In the rows, 128 means zero.
Each row has two labels, one from each of two sets.
[155 120  91 131 148 124 120 128 192 167  88 138 148 121 180 123 122 128
 120 139 129 146  86 152 118 144 147 137 137 138  95 145 137 159 126 197
  91 100 122 126 148  97 118  65 104 136 125 148] -> q130, q807
[129 103 141 150 125  98 129 142 117 144  84 149 151 135 183 102 127 121
  80 127 132 140 150 155 111 123 132 121 114 146  98 137 112 225 147 169
  99 139 118 158 129 114  72 108 126  78 102 131] -> q462, q807
[140  95 119 137 144 104 146 132 174 194  59 162 150 141 211 141 134 126
 105 129  91 127 172 142 115 132 135  92 118 157  79 149 141 194 122 179
  42 149 133 150 146 106 113 136 134  73 107 142] -> q130, q807
[145 128 139 158 124  65 102 136 134 105 139 189 146 122 251  54 125 140
  56  96 158 149 108 214 113 115 130 147 122 139  85 146  74 252 161 149
 138 154  93 143 133  70   7  83  74  95 119 140] -> q462, q807
[140 133 122 144 140  78  99 141 136 133 117 140 165 123 154  66 124 118
  93 130 132 150 105 162 110 166 136 149 116 147  96 122  96 218 145 200
 134  96 112 144 141 102  64  78 100 121 112 118] -> q829, q671
[152 112  80 117 158 166 128 112 214 164 106 129 129  90 119 176 141 145
 178 157 167 122  49 151 122 126 133 142 160 111 110 163 145  81 103 212
  49  92 129 122 144 147 157  58 112 158 141 166] -> q130, q807
[152  92 110 137 157 130 123 133 165 166 113 136 170 122 193 154 150 134
 136 169 158 118 105 197 128  65 131 144 123 101  81 153 148 169 125 218
  12 131 100 148 142 173  54  50 127 123 120 222] -> q462, q807
[130 117 123 137 126  92 124 131 161 145  85 155 134 125 176  93 109 125
  98 112 122 153 115 121 119 183 151 119 136 146 119 142 116 189 150 171
 145 103 117 130 130  73 118  94  95 124 110  80] -> q130, q807
[119 115 154 121 114 142 118 136 123 136  76 122 138 105  84  87 102 133
 122 124 143 133 110 146 109 169 132 134 136 130 157 129  76 171 145 170
 147  90 132 155 119 130  85  82 112 114 109  88] -> q829, q807
[164 123  85 135 147 111 117 131 201 168 110 154 145 111 179 135 124 139
 128 135 132 145  81 149 122 156 149 128 134 137  90 158 129 157 120 184
  81 101 120 125 155  94 121  70  91 145 124 139] -> q130, q671
[150 126 116 130 130 138 129 134 174 170  61 124 145 117 105  91 104 126
 119 128 112 155  97 143  95 186 156 132 131 160 124 143 112 158 120 178
 119  77 143 137 143 113 157  78 110 108 104  92] -> q130, q807
[132 131 145 124 112  76 114 137 130 110 130 182 120 128 199  65 105 134
  76  87 112 143 138 145 119 180 138 105 130 147 116 138  85 211 154 118
 176 154 121 119 126  66  66 128  87 113 120  72] -> q130, q807
[129 129 123 139 136 123 111 126 136 143  95 121 155 119 120  89 122 112
 107 128 138 147 111 129 104 188 140 144 127 138 106 139 110 200 167 208
 135  87 126 147 133 112  93  89 122 126 103  90] -> q829, q807
[161 115  98 137 149 105 118 130 202 164  99 174 154 119 212 112 123 146
 123 129 128 138  94 175 112 146 140 127 139 139  81 160 121 178 128 198
  76 130 104 124 161  92  71  67  93 136 124 145] -> q130, q807
[142 125 117 132 141 134 114 141 145 158 107 130 160 126 124  90 126 137
 119 138 125 130 121 169 124 131 131 142 116 144 100 136 110 180 117 190
  93 134 123 135 131 141  55  88 123 104 114 152] -> q462, q807
[137 103 138 151 137 101 118 137 127 126 112 154 139 121 176 104 116 135
  94 120 160 141 119 165 120 121 133 132 122 132 115 144 101 204 141 134
 107 111 112 132 123 113  94  87 108  99 106 132] -> q462, q807
[141 128 134 153 129  91 111 138 141 123 101 161 145 115 194  56  91 129
  79 110 146 160  86 171 114 166 144 136 124 137 114 157  79 234 155 180
 154  90 108 119 132  51  55  54  88 118 115 100] -> q462, q807
[114 125 133 135 122 116 128 131 106 114 124 139 131 124 140 110 113 119
 117 124 155 136 113 137 130 148 132 143 131 111 129 131 115 167 142 146
 141 104 113 134 118 130 118  98 114 128 119 116] -> q829, q807
[145 113 118 131 133 109 122 131 174 171  86 150 138 115 159 103  93 144
 120 128 113 144  89 132 132 178 133 127 143 129 119 160 123 190 145 171
  89  82 108 132 142  90 131  50 100 135 110 104] -> q130, q807
[133 101 119 141 140 116 148 133 151 159  80 145 126 125 153 155 113 130
 129 135 132 135 128 113 123 143 131 121 144 127 118 150 138 164 137 137
  64 105 126 138 132 128 176  87 134 120 103 114] -> q130, q807
[140 131 100 144 139  94 121 147 168 152 104 146 136 132 146  95 117 115
  93 117 103 162 127  96 118 223 156 123 137 158 116 135 127 191 148 154
 136  85 134 123 152  69 173 109 103 141 107  77] -> q130, q807
[153 143  96 129 138 115  97 138 177 144 133 152 151 117 163  79 115 148
 120 121 112 136  85 155 124 187 136 136 133 134  95 147 122 174 121 178
 115 109 128 139 150  98  73  87  86 156 131 105] -> Q322, q807
[161 129  79 139 140 118 121 150 176 169  91 146 146 117 135 102 100 133
 120 127  90 149  98 117 115 194 138 125 131 155 114 144 120 179 124 163
  93  73 141 127 150  98 166  65 104 125 108  99] -> q130, q807
